154; 119; 125; 93
79; 148; 137; 172
74; 116; 120; 179
179; 103; 118; 66
121; 128; 128; 128
110; 164; 146; 139
54; 158; 141; 199
129; 135; 132; 120
106; 114; 120; 144
->
110; 164; 146; 139
54; 158; 141; 199
79; 148; 137; 172
129; 135; 132; 120
121; 128; 128; 128
154; 119; 125; 93
74; 116; 120; 179
106; 114; 120; 144
179; 103; 118; 66

118; 137; 150; 134
126; 170; 128; 140
124; 93; 114; 116
113; 141; 142; 168
125; 163; 138; 136
123; 84; 113; 149
122; 48; 118; 85
134; 178; 117; 125
129; 143; 131; 104
114; 136; 142; 127
123; 97; 120; 119
->
134; 178; 117; 125
126; 170; 128; 140
125; 163; 138; 136
129; 143; 131; 104
113; 141; 142; 168
118; 137; 150; 134
114; 136; 142; 127
123; 97; 120; 119
124; 93; 114; 116
123; 84; 113; 149
122; 48; 118; 85

108; 95; 33; 76; 131; 133; 216; 84; 156; 157; 148; 98; 175
157; 132; 183; 147; 91; 144; 170; 168; 78; 155; 92; 103; 170
113; 155; 75; 155; 190; 78; 180; 143; 123; 136; 153; 123; 81
111; 134; 64; 121; 205; 108; 221; 129; 107; 122; 149; 142; 106
151; 135; 185; 150; 90; 139; 171; 170; 82; 153; 90; 103; 168
->
113; 155; 75; 155; 190; 78; 180; 143; 123; 136; 153; 123; 81
151; 135; 185; 150; 90; 139; 171; 170; 82; 153; 90; 103; 168
111; 134; 64; 121; 205; 108; 221; 129; 107; 122; 149; 142; 106
157; 132; 183; 147; 91; 144; 170; 168; 78; 155; 92; 103; 170
108; 95; 33; 76; 131; 133; 216; 84; 156; 157; 148; 98; 175

149; 68; 132; 116; 143; 77; 110; 124; 179; 139; 136; 179
205; 87; 120; 93; 107; 95; 102; 123; 197; 138; 129; 154
->
205; 87; 120; 93; 107; 95; 102; 123; 197; 138; 129; 154
149; 68; 132; 116; 143; 77; 110; 124; 179; 139; 136; 179

110; 108; 120; 153; 135; 129; 153; 129; 48; 149
161; 117; 96; 94; 172; 116; 169; 92; 141; 116
97; 157; 98; 118; 170; 134; 176; 132; 86; 130
121; 130; 97; 160; 124; 112; 135; 55; 121; 95
143; 107; 191; 120; 141; 122; 144; 138; 68; 135
122; 168; 148; 161; 153; 76; 119; 112; 124; 171
80; 140; 121; 167; 134; 117; 154; 114; 84; 86
167; 109; 91; 178; 125; 115; 126; 104; 118; 175
72; 112; 99; 117; 121; 177; 112; 152; 99; 112
->
122; 168; 148; 161; 153; 76; 119; 112; 124; 171
97; 157; 98; 118; 170; 134; 176; 132; 86; 130
80; 140; 121; 167; 134; 117; 154; 114; 84; 86
121; 130; 97; 160; 124; 112; 135; 55; 121; 95
161; 117; 96; 94; 172; 116; 169; 92; 141; 116
72; 112; 99; 117; 121; 177; 112; 152; 99; 112
167; 109; 91; 178; 125; 115; 126; 104; 118; 175
110; 108; 120; 153; 135; 129; 153; 129; 48; 149
143; 107; 191; 120; 141; 122; 144; 138; 68; 135

187; 122; 218; 199; 131; 121
151; 93; 89; 107; 153; 129
164; 77; 122; 116; 129; 120
177; 91; 165; 145; 126; 114
143; 111; 74; 109; 172; 133
112; 103; 63; 106; 142; 134
91; 160; 81; 109; 85; 143
->
91; 160; 81; 109; 85; 143
187; 122; 218; 199; 131; 121
143; 111; 74; 109; 172; 133
112; 103; 63; 106; 142; 134
151; 93; 89; 107; 153; 129
177; 91; 165; 145; 126; 114
164; 77; 122; 116; 129; 120

167; 200; 148; 144; 117; 109
129; 141; 116; 145; 131; 119
126; 137; 114; 145; 132; 118
162; 207; 131; 165; 123; 110
135; 138; 130; 127; 127; 104
148; 158; 146; 126; 120; 129
136; 119; 154; 98; 119; 127
119; 97; 136; 103; 127; 124
131; 145; 118; 146; 131; 119
165; 193; 150; 137; 117; 108
160; 176; 152; 126; 117; 105
->
162; 207; 131; 165; 123; 110
167; 200; 148; 144; 117; 109
165; 193; 150; 137; 117; 108
160; 176; 152; 126; 117; 105
148; 158; 146; 126; 120; 129
131; 145; 118; 146; 131; 119
129; 141; 116; 145; 131; 119
135; 138; 130; 127; 127; 104
126; 137; 114; 145; 132; 118
136; 119; 154; 98; 119; 127
119; 97; 136; 103; 127; 124

83; 85; 104; 147; 45
154; 128; 145; 128; 146
129; 123; 139; 133; 131
182; 127; 182; 160; 143
117; 126; 117; 121; 129
174; 125; 176; 160; 140
100; 112; 105; 141; 87
93; 106; 105; 135; 71
77; 86; 100; 161; 35
197; 101; 207; 175; 126
->
154; 128; 145; 128; 146
182; 127; 182; 160; 143
117; 126; 117; 121; 129
174; 125; 176; 160; 140
129; 123; 139; 133; 131
100; 112; 105; 141; 87
93; 106; 105; 135; 71
197; 101; 207; 175; 126
77; 86; 100; 161; 35
83; 85; 104; 147; 45
---
48; 109; 120
154; 141; 142
157; 114; 33
161; 159; 180
->
154; 141; 142
157; 114; 33

171; 224; 89
160; 190; 76
122; 202; 161
190; 175; 173
102; 146; 182
->
160; 190; 76
122; 202; 161

139; 132; 133
181; 119; 110
155; 141; 127
194; 198; 104
109; 59; 78
->
181; 119; 110
155; 141; 127

124; 125; 122; 120; 118
98; 110; 86; 128; 137
67; 65; 46; 89; 134
125; 119; 123; 112; 136
->
98; 110; 86
67; 65; 46

117; 116; 122; 117; 120
96; 213; 72; 64; 85
122; 117; 114; 116; 120
117; 115; 122; 115; 119
->
96; 213; 72
122; 117; 114

118; 83; 46
118; 83; 46
204; 106; 76
->
118; 83; 46
204; 106; 76

65; 138; 164; 76
125; 202; 67; 132
167; 52; 191; 71
81; 187; 94; 137
->
125; 202; 67
167; 52; 191
